Below are the code and all the weights of a small trained network. Each question names an input and a target symbol and asks about switching units off, where a switched-off unit gives its printed mean instead of its output.

import numpy as np


def w(rows, s, z=0):
    codes = np.array(rows[::2]) - 128.0
    scale = np.full(codes.shape[1], s)
    scale[-1] = z or s
    return codes * scale


def f(y):
    return y / 2 * (1 + np.tanh(0.7978845608 * (y + 0.044715 * y**3)))


def softmax(a):
    e = np.exp(a - a.max(-1, keepdims=True))
    return e / e.sum(-1, keepdims=True)


def log_softmax(a):
    a = a - a.max(-1, keepdims=True)
    return a - np.log(np.exp(a).sum(-1, keepdims=True))


def net(x, mask):
    ids = ['Γαβζηθμψ'.index(c) for c in x.split()]
    T = len(ids)
    res = E[ids] + P[:T]
    r = res
    for j in range(3):
        rows = slice(2 * j, 2 * j + 2)
        q, k, v = (r @ M[0][rows].T for M in (Q, K, V))
        z = softmax(np.where(np.tri(T) > 0, q @ k.T / 2**0.5, -1e9)) @ v
        o = O[0][rows]
        res = res + np.where(mask[j], z, o[:, -1]) @ o[:, :-1]
    y = f(res @ A[0][:, :-1].T + A[0][:, -1])
    res = res + np.where(mask[3:27], y, B[0][:, -1]) @ B[0][:, :-1]
    return log_softmax(res[-1] @ U[:, :-1].T + U[:, -1])


Q, K, V, O, A, B = {}, {}, {}, {}, {}, {}
E = w([
[133,137,155],'Γ',
[252,228,185],'α',
[90,124,126],'β',
[134,141,164],'ζ',
[166,114,25],'η',
[74,146,146],'θ',
[229,96,225],'μ',
[150,52,171],'ψ',
],0.017)
P = w([
[125,140,114],'0',
[71,166,213],'1',
[62,156,254],'2',
[64,160,246],'3',
[63,165,223],'4',
[65,166,210],'5',
[61,159,181],'6',
[66,160,165],'7',
[65,136,144],'8',
[98,147,140],'9',
[104,138,137],'10',
[97,125,128],'11',
[102,121,121],'12',
[155,138,131],'13',
],0.0048)
Q[0] = w([
[191,131,174],'h1',
[191,131,217],'h1',
[116,117,203],'h2',
[47,33,127],'h2',
[137,102,133],'h3',
[144,65,250],'h3',
],0.017)
K[0] = w([
[19,36,132],'h1',
[59,20,82],'h1',
[204,80,140],'h2',
[113,9,145],'h2',
[81,178,95],'h3',
[203,212,159],'h3',
],0.012)
V[0] = w([
[84,15,134],'h1',
[185,165,100],'h1',
[120,74,99],'h2',
[192,108,222],'h2',
[121,5,149],'h3',
[28,144,119],'h3',
],0.014)
O[0] = w([
[65,36,95,137],'h1',
[151,146,211,111],'h1',
[92,134,108,107],'h2',
[147,115,183,254],'h2',
[96,2,168,83],'h3',
[3,154,89,61],'h3',
],0.007,0.012)
A[0] = w([
[186,102,36,121],'n1',
[65,105,129,100],'n2',
[169,80,186,135],'n3',
[105,64,179,108],'n4',
[87,66,111,2],'n5',
[165,220,144,183],'n6',
[160,141,148,113],'n7',
[80,23,131,213],'n8',
[99,115,157,110],'n9',
[160,138,117,106],'n10',
[153,161,144,90],'n11',
[191,89,135,146],'n12',
[132,106,170,111],'n13',
[119,163,176,142],'n14',
[181,113,48,94],'n15',
[63,170,78,148],'n16',
[59,113,241,149],'n17',
[139,151,150,111],'n18',
[121,85,127,69],'n19',
[136,183,6,114],'n20',
[167,142,162,150],'n21',
[128,72,186,136],'n22',
[162,96,56,139],'n23',
[68,196,155,163],'n24',
],0.014,0.0076)
B[0] = w([
[106,200,207,142],'n1',
[171,107,158,148],'n2',
[106,140,68,232],'n3',
[149,169,135,183],'n4',
[180,129,54,141],'n5',
[105,56,68,248],'n6',
[64,82,129,180],'n7',
[2,132,215,221],'n8',
[175,149,91,141],'n9',
[80,153,145,151],'n10',
[97,132,211,172],'n11',
[61,209,145,210],'n12',
[132,89,95,164],'n13',
[178,85,88,177],'n14',
[93,183,153,138],'n15',
[89,64,45,140],'n16',
[123,187,144,214],'n17',
[134,153,126,159],'n18',
[128,139,67,138],'n19',
[193,130,178,135],'n20',
[103,71,122,214],'n21',
[194,146,137,196],'n22',
[138,175,194,135],'n23',
[144,157,66,163],'n24',
],0.0059,0.016)
U = w([
[169,208,95,244],'Γ',
[83,222,59,133],'α',
[88,123,179,158],'β',
[124,115,126,1],'ζ',
[77,78,88,50],'η',
[177,7,116,238],'θ',
[166,102,108,233],'μ',
[202,121,219,65],'ψ',
],0.011,0.0069)

Each question gives the input, a string of symbols that net reads in full, and the target symbol t.
The units are the heads (2 rows each of Q, K, V and O) and the neurons (one row each of A and B). Each row of codes is followed by its name. A weight is (code - 128) times the scale printed after its matrix; where a second scale follows, it is the last column's (O, A, B and U).
mask holds one flag per unit, heads first, then neurons. A switched-off unit (its flag False) gives its mean, the last column of its rows in O or B, instead of its output. The means were averaged over made-up inputs and are rounded, as every weight is.
A unit's drop is (log p(t) with every unit on - log p(t) with that unit switched off) / (log p(t) with every unit on - log p(t) with every unit switched off).
The circuit of an input: a set's keep is (log p(t) with only the set's units on - log p(t) with every unit switched off) / (log p(t) with every unit on - log p(t) with every unit switched off). Starting from the 12 units with the biggest drops (on a tie, the unit counted first), units are removed one at a time, each time the one whose removal leaves the highest keep (on an exact tie, the one counted first), for as long as the keep stays at least 0.8.
units of the circuit, in order: the units of the circuit, biggest drop first
unit that matters most: the unit with the biggest drop
k most important neurons: the k neurons with the biggest drops, biggest first
which heads matter: for each layer, one digit per head in row order, 1 if its drop is at least 0.15 and else 0, layers parted by /
drop of u: that unit's drop, to one decimal
input η θ θ ζ, target α: units of the circuit, in order => h2
input α θ μ β, target θ: which heads matter => 001
input ψ Γ Γ Γ Γ Γ μ ζ ζ ζ ψ β ψ μ, target β: 3 most important neurons => n12, n8, n3
input Γ θ θ ψ α η μ, target θ: which heads matter => 011
input η μ ζ ζ, target ψ: units of the circuit, in order => h3, h1
input η μ β β ψ ψ θ μ θ θ θ Γ β ψ, target β: which heads matter => 101
input θ θ β, target α: units of the circuit, in order => h3, n24
input β β β β, target η: units of the circuit, in order => h3, n16
input ψ ψ Γ α Γ ψ ψ η ζ, target θ: 2 most important neurons => n17, n8
input β μ β, target ψ: units of the circuit, in order => n6, h3, h2
input β θ η β, target α: which heads matter => 011
input μ θ η η α ψ θ ζ ψ μ η β Γ, target θ: 3 most important neurons => n8, n17, n4
input η ζ β μ ζ, target ψ: units of the circuit, in order => h3, n6
input ζ μ α, target θ: 3 most important neurons => n6, n21, n14
input θ β Γ α β ψ θ β, target Γ: 3 most important neurons => n24, n8, n17
input β ψ θ θ ψ Γ ψ β μ, target β: 3 most important neurons => n8, n12, n3
input β β ψ ψ β ψ ψ, target β: which heads matter => 001
input β ψ ψ Γ θ ζ α, target θ: most important neuron => n6
input θ θ β Γ ζ θ ζ ζ μ α ψ η θ, target Γ: 4 most important neurons => n24, n8, n17, n18
input ζ μ Γ, target ψ: which heads matter => 011
input β μ μ Γ η μ η μ Γ, target ψ: 2 most important neurons => n6, n22
input α η ζ, target θ: unit that matters most => n6
input μ β α ψ θ ψ η, target θ: 3 most important neurons => n6, n17, n8
input Γ β ζ Γ ψ ψ θ β ψ β η, target β: drop of n8 => 0.1
input ζ ψ μ ψ α θ, target θ: drop of h1 => 0.2
input β ζ β θ, target α: drop of n6 => 0.1
input α β Γ θ θ β ψ β ψ θ, target Γ: drop of n8 => 0.5
